Below is a small trained network, with its code and all its weights. Each question gives an input and a class and asks what happens when units are switched off, that is, made to give their printed mean instead of their output.

import numpy as np


def w(rows, s, z=0):
    codes = np.array(rows[::2]) - 128.0
    scale = np.full(codes.shape[1], s)
    scale[-1] = z or s
    return codes * scale


def f(y):
    return np.maximum(y, 0)


def log_softmax(a):
    a = a - a.max(-1, keepdims=True)
    return a - np.log(np.exp(a).sum(-1, keepdims=True))


def net(x, mask):
    res = np.array(x, float).reshape(1, 3) / 4 @ E
    y = f(res @ A[0][:, :-1].T + A[0][:, -1])
    res = res + np.where(mask, y, B[0][:, -1]) @ B[0][:, :-1]
    return log_softmax(res[-1] @ U[:, :-1].T + U[:, -1])


A, B = {}, {}
E = w([
[157,115,152,109,106,180,137,143,171,190],'x0',
[87,123,139,117,50,134,202,41,185,118],'x1',
[74,249,72,210,125,71,172,122,181,137],'x2',
],0.017)
A[0] = w([
[201,85,157,48,73,158,121,114,151,162,134],'neuron 1',
[144,134,168,92,155,160,135,111,5,54,190],'neuron 2',
[147,197,99,184,194,58,103,182,113,146,188],'neuron 3',
[181,83,147,128,131,170,79,139,1,114,251],'neuron 4',
[88,132,189,133,63,136,240,30,147,112,228],'neuron 5',
[78,110,154,140,117,78,127,166,160,119,103],'neuron 6',
[114,173,56,179,137,92,138,93,62,72,115],'neuron 7',
[115,72,63,86,140,105,152,77,101,112,211],'neuron 8',
],0.0096,0.0033)
B[0] = w([
[229,171,22,136,164,117,139,167,79,83,210],'neuron 1',
[144,68,212,79,113,65,40,82,157,114,194],'neuron 2',
[88,141,5,121,126,126,84,173,101,164,222],'neuron 3',
[112,107,112,74,174,110,119,173,82,111,231],'neuron 4',
[45,163,120,152,80,117,56,81,117,247,254],'neuron 5',
[93,154,132,141,166,143,84,134,159,105,148],'neuron 6',
[121,79,43,181,153,198,92,136,149,118,204],'neuron 7',
[75,122,169,135,156,142,46,103,143,100,167],'neuron 8',
],0.011,0.02)
U = w([
[145,6,150,69,172,51,96,145,104,62,130],'0',
[124,132,65,159,153,139,119,163,98,145,206],'1',
[133,129,155,162,153,135,192,136,101,102,2],'2',
[150,80,149,121,198,140,178,174,83,84,77],'3',
[177,136,114,139,165,143,175,158,143,148,99],'4',
[151,121,156,150,121,89,158,147,157,93,42],'5',
[93,152,171,178,108,91,115,97,131,175,173],'6',
],0.012,0.0029)

Each question gives the input, the list of numbers given to net, and the class t.
The units are the neurons (one row each of A and B). Each row of codes is followed by its name. A weight is (code - 128) times the scale printed after its matrix; where a second scale follows, it is the last column's (A, B and U).
mask holds one flag per neuron, in row order. A switched-off neuron (its flag False) gives its mean, the last column of its row in B, instead of its output. The means were averaged over made-up inputs and are rounded, as every weight is.
A unit's drop is (log p(t) with every unit on - log p(t) with that unit switched off) / (log p(t) with every unit on - log p(t) with every unit switched off).
The circuit of an input: a set's keep is (log p(t) with only the set's units on - log p(t) with every unit switched off) / (log p(t) with every unit on - log p(t) with every unit switched off). Starting from all 8 units, units are removed one at a time, each time the one whose removal leaves the highest keep (on an exact tie, the one counted first), for as long as the keep stays at least 0.8.
units of the circuit, in order: the units of the circuit, biggest drop first
most important unit: the unit with the biggest drop
k most important neurons: the k neurons with the biggest drops, biggest first
drop when u is switched off: that unit's drop, to one decimal
input [1,5,-4], class 6: units of the circuit, in order : (neuron 5)
input [2,2,6], class 6: 3 most important neurons : (neuron 1; neuron 4; neuron 5)
input [2,2,0], class 6: 3 most important neurons : (neuron 3; neuron 7; neuron 4)
input [7,4,1], class 6: 2 most important neurons : (neuron 5; neuron 3)
input [6,-1,-2], class 3: units of the circuit, in order : (neuron 5; neuron 3; neuron 2)
input [0,1,-2], class 0: 2 most important neurons : (neuron 5; neuron 3)
input [8,5,-8], class 1: 2 most important neurons : (neuron 1; neuron 5)
input [8,8,-8], class 1: 2 most important neurons : (neuron 1; neuron 5)
input [7,-8,-2], class 0: 2 most important neurons : (neuron 5; neuron 4)
input [-1,4,8], class 6: 3 most important neurons : (neuron 5; neuron 1; neuron 4)
input [7,8,-6], class 1: 2 most important neurons : (neuron 1; neuron 5)
input [-1,-4,0], class 0: 2 most important neurons : (neuron 5; neuron 1)
input [8,-5,-1], class 3: 2 most important neurons : (neuron 5; neuron 3)
input [8,-4,-2], class 3: most important unit : neuron 5
input [2,7,2], class 6: drop when neuron 2 is switched off : 0.0
input [-3,3,1], class 6: drop when neuron 1 is switched off : 0.1
